a =
array([[  32,  -61,  302, -263, -613,   10,   35,   43,  282, -233, -212,
        -286,  189,   75],
       [ -73,  -50,  758, -242,  450,  -15,  -53,  -23,   81,   47,  241,
        -155,  -31, -166],
       [ -82, -102,  -51,   30,    1, -387,  -67,    2, -217,  157,    1,
        -104, -113, -348],
       [ -34,   70, -138, -366, -161, -110,  -29,  -59, -163, -250,  220,
          -2,   29,  162],
       [ -48,  -14, -195, -209,  878,  -81, -455,   -7,  358, -267,  192,
        -352,  148,   28],
       [  32, -133, -314,  777,  138, -270,   25,   11, -440,  186,  340,
         232, -208, -206]])
a[0, 0]	32
a[5, 3]	777
a[:, 7]	[43, -23, 2, -59, -7, 11]
a[2, 9]	157
a[0, 3]	-263
a[0, 8]	282
a[:, 12]	[189, -31, -113, 29, 148, -208]
a[2, 0]	-82
a[3, 5]	-110
a[:, 3]	[-263, -242, 30, -366, -209, 777]
a[:, 4]	[-613, 450, 1, -161, 878, 138]
a[:, 0]	[32, -73, -82, -34, -48, 32]
a[1, 6]	-53
a[1]	[-73, -50, 758, -242, 450, -15, -53, -23, 81, 47, 241, -155, -31, -166]
a[4]	[-48, -14, -195, -209, 878, -81, -455, -7, 358, -267, 192, -352, 148, 28]
a[3, 10]	220
a[3, 7]	-59
a[0, 11]	-286
a[2]	[-82, -102, -51, 30, 1, -387, -67, 2, -217, 157, 1, -104, -113, -348]
a[0, 5]	10
a[0, 10]	-212
a[0, 4]	-613
a[2, 1]	-102
a[1, 0]	-73
a[:, 1]	[-61, -50, -102, 70, -14, -133]
a[4, 6]	-455
a[2, 11]	-104
a[3, 2]	-138
a[2, 4]	1
a[4, 5]	-81
a[:, 10]	[-212, 241, 1, 220, 192, 340]
a[2, 8]	-217

A =
0.464,-0.282,-1.185,-1.090,-0.720,0.340,1.308,1.205,1.288,1.938
0.715,0.217,-1.014,-0.135,-1.071,-0.125,0.272,1.660,-0.603,2.879
-3.736,0.775,3.413,-0.800,2.159,2.936,-0.622,-0.568,-0.268,-0.334
0.591,-0.019,-0.560,0.739,0.335,-1.285,-0.386,-2.280,-1.151,-2.281
0.462,0.422,0.396,0.812,-0.747,-0.726,-0.240,-0.781,-0.774,-1.132
-0.072,0.122,0.097,-0.175,0.855,0.494,0.166,-1.246,-0.051,-0.766
-0.367,0.942,0.142,-0.111,0.327,0.409,0.217,-2.009,-1.739,-0.007
-0.670,1.712,2.362,1.338,1.130,0.978,-0.494,-2.040,-2.020,-2.524
1.549,1.693,-0.225,2.095,1.535,-0.972,-0.452,-4.556,-3.751,-4.117
0.155,-0.159,-0.332,0.175,0.214,-0.642,-0.158,-1.480,-0.452,-1.349
0.192,-0.148,-0.461,-0.136,-0.174,-0.480,0.215,-1.022,-0.061,-0.742
Rows and columns are counted from 0.
(0, 0)	0.464
(6, 7)	-2.009
(6, 8)	-1.739
(1, 3)	-0.135
(0, 4)	-0.720
(10, 5)	-0.480
(0, 8)	1.288
(2, 7)	-0.568
(3, 4)	0.335
(7, 8)	-2.020
(1, 9)	2.879
(5, 4)	0.855
(9, 6)	-0.158
(10, 1)	-0.148
(4, 7)	-0.781
(4, 6)	-0.240
(10, 8)	-0.061
(2, 6)	-0.622
(10, 9)	-0.742
(5, 3)	-0.175
(9, 9)	-1.349
(6, 9)	-0.007
(4, 3)	0.812
(2, 9)	-0.334
(10, 2)	-0.461
(2, 4)	2.159
(4, 2)	0.396
(0, 9)	1.938
(8, 0)	1.549
(8, 1)	1.693
(0, 6)	1.308
(10, 4)	-0.174
(4, 4)	-0.747
(6, 4)	0.327

W =
-0.138,-2.078,4.225,-1.275,0.718,-1.358,-1.066,-0.119,-0.408,-2.660,1.449
1.216,3.399,-3.844,-3.629,-3.940,-0.317,3.052,0.442,-2.646,-1.764,2.158
-0.028,2.417,-1.100,-0.765,-2.240,4.104,-1.707,2.747,-0.512,1.632,1.082
Rows and columns are counted from 0.
row 0 col 0	-0.138
row 2 col 9	1.632
row 0 col 4	0.718
row 2 col 10	1.082
row 1 col 1	3.399
row 1 col 7	0.442
row 0 col 5	-1.358
row 2 col 0	-0.028
row 2 col 3	-0.765
row 1 col 2	-3.844
row 2 col 5	4.104
row 0 col 2	4.225
row 0 col 1	-2.078
row 1 col 10	2.158
row 1 col 6	3.052
row 2 col 8	-0.512
row 2 col 6	-1.707
row 1 col 0	1.216
row 0 col 9	-2.660
row 1 col 9	-1.764

x =
[[ 0.014 -1.502  1.923  1.712  2.376 -0.956 -0.693  1.945  0.555 -1.371
   1.312]
 [ 0.285  0.387 -1.877  0.322 -3.383 -1.143 -0.940  0.499  0.414 -0.500
  -0.327]
 [ 2.167  1.095 -0.837  0.113 -0.089  1.209  0.981 -0.471  2.064 -2.472
   1.075]
 [ 1.707 -1.197 -1.922 -2.609 -0.797 -0.394  1.230  0.133 -0.825  0.525
   4.926]
 [ 0.402  0.948 -0.946 -0.886  0.271  2.744 -0.639 -0.264 -0.535 -0.651
  -1.481]
 [ 2.507  1.784  3.953  0.855 -0.686  1.819  3.435 -1.870 -0.906  0.539
   0.853]
 [ 3.418  2.039 -0.733 -1.157  2.321  0.708 -0.167 -0.702  1.449 -0.237
   1.581]
 [-0.610  0.101 -0.156 -3.125  0.709  0.149 -0.436 -2.880  0.396  3.717
  -0.490]
 [-1.681 -0.803 -1.369 -1.373 -1.700  1.503  0.393  0.203 -0.535 -0.492
  -2.857]
 [ 1.237 -1.481 -1.396 -1.722  0.056 -1.323  0.342 -0.051  1.061 -0.029
   1.556]
 [ 1.255  1.017  0.186 -0.027  1.362  2.081  1.211  1.360 -0.156 -1.176
  -0.320]
 [-0.787 -0.340 -2.641  0.497 -1.799 -0.402  3.736 -0.797  0.765  1.762
   1.683]]
x[0,0]: 0.014
x[1,1]: 0.387
x[10,0]: 1.255
x[:, 6]: [-0.693, -0.940, 0.981, 1.230, -0.639, 3.435, -0.167, -0.436, 0.393, 0.342, 1.211, 3.736]
x[3]: [1.707, -1.197, -1.922, -2.609, -0.797, -0.394, 1.230, 0.133, -0.825, 0.525, 4.926]
x[1]: [0.285, 0.387, -1.877, 0.322, -3.383, -1.143, -0.940, 0.499, 0.414, -0.500, -0.327]
x[:, 8]: [0.555, 0.414, 2.064, -0.825, -0.535, -0.906, 1.449, 0.396, -0.535, 1.061, -0.156, 0.765]
x[5,4]: -0.686
x[1,0]: 0.285
x[7,3]: -3.125
x[10,2]: 0.186
x[:, 3]: [1.712, 0.322, 0.113, -2.609, -0.886, 0.855, -1.157, -3.125, -1.373, -1.722, -0.027, 0.497]
x[0,6]: -0.693
x[10]: [1.255, 1.017, 0.186, -0.027, 1.362, 2.081, 1.211, 1.360, -0.156, -1.176, -0.320]
x[8]: [-1.681, -0.803, -1.369, -1.373, -1.700, 1.503, 0.393, 0.203, -0.535, -0.492, -2.857]
x[7,4]: 0.709
x[8,6]: 0.393
x[9,7]: -0.051
x[3,4]: -0.797
x[:, 1]: [-1.502, 0.387, 1.095, -1.197, 0.948, 1.784, 2.039, 0.101, -0.803, -1.481, 1.017, -0.340]
x[2,4]: -0.089
x[0,5]: -0.956
x[7]: [-0.610, 0.101, -0.156, -3.125, 0.709, 0.149, -0.436, -2.880, 0.396, 3.717, -0.490]
x[8,10]: -2.857
x[6,2]: -0.733
x[4,7]: -0.264
x[2,6]: 0.981
x[6,0]: 3.418
x[3,2]: -1.922
x[2,5]: 1.209
x[:, 0]: [0.014, 0.285, 2.167, 1.707, 0.402, 2.507, 3.418, -0.610, -1.681, 1.237, 1.255, -0.787]

M =
364  527  472  336  458
485  552  529  423  536
522  630  617  579  765
656  596  702  628  551
489  572  641  554  612
622  542  563  248  468
559  415  408  338  447
M[-7, -5]: 364
M[3, 2]: 702
M[2]: [522, 630, 617, 579, 765]
M[2, -1]: 765
M[-4, -4]: 596
M[:, 1]: [527, 552, 630, 596, 572, 542, 415]
M[:, -2]: [336, 423, 579, 628, 554, 248, 338]
M[5, 0]: 622
M[-7, -2]: 336
M[-2, 2]: 563
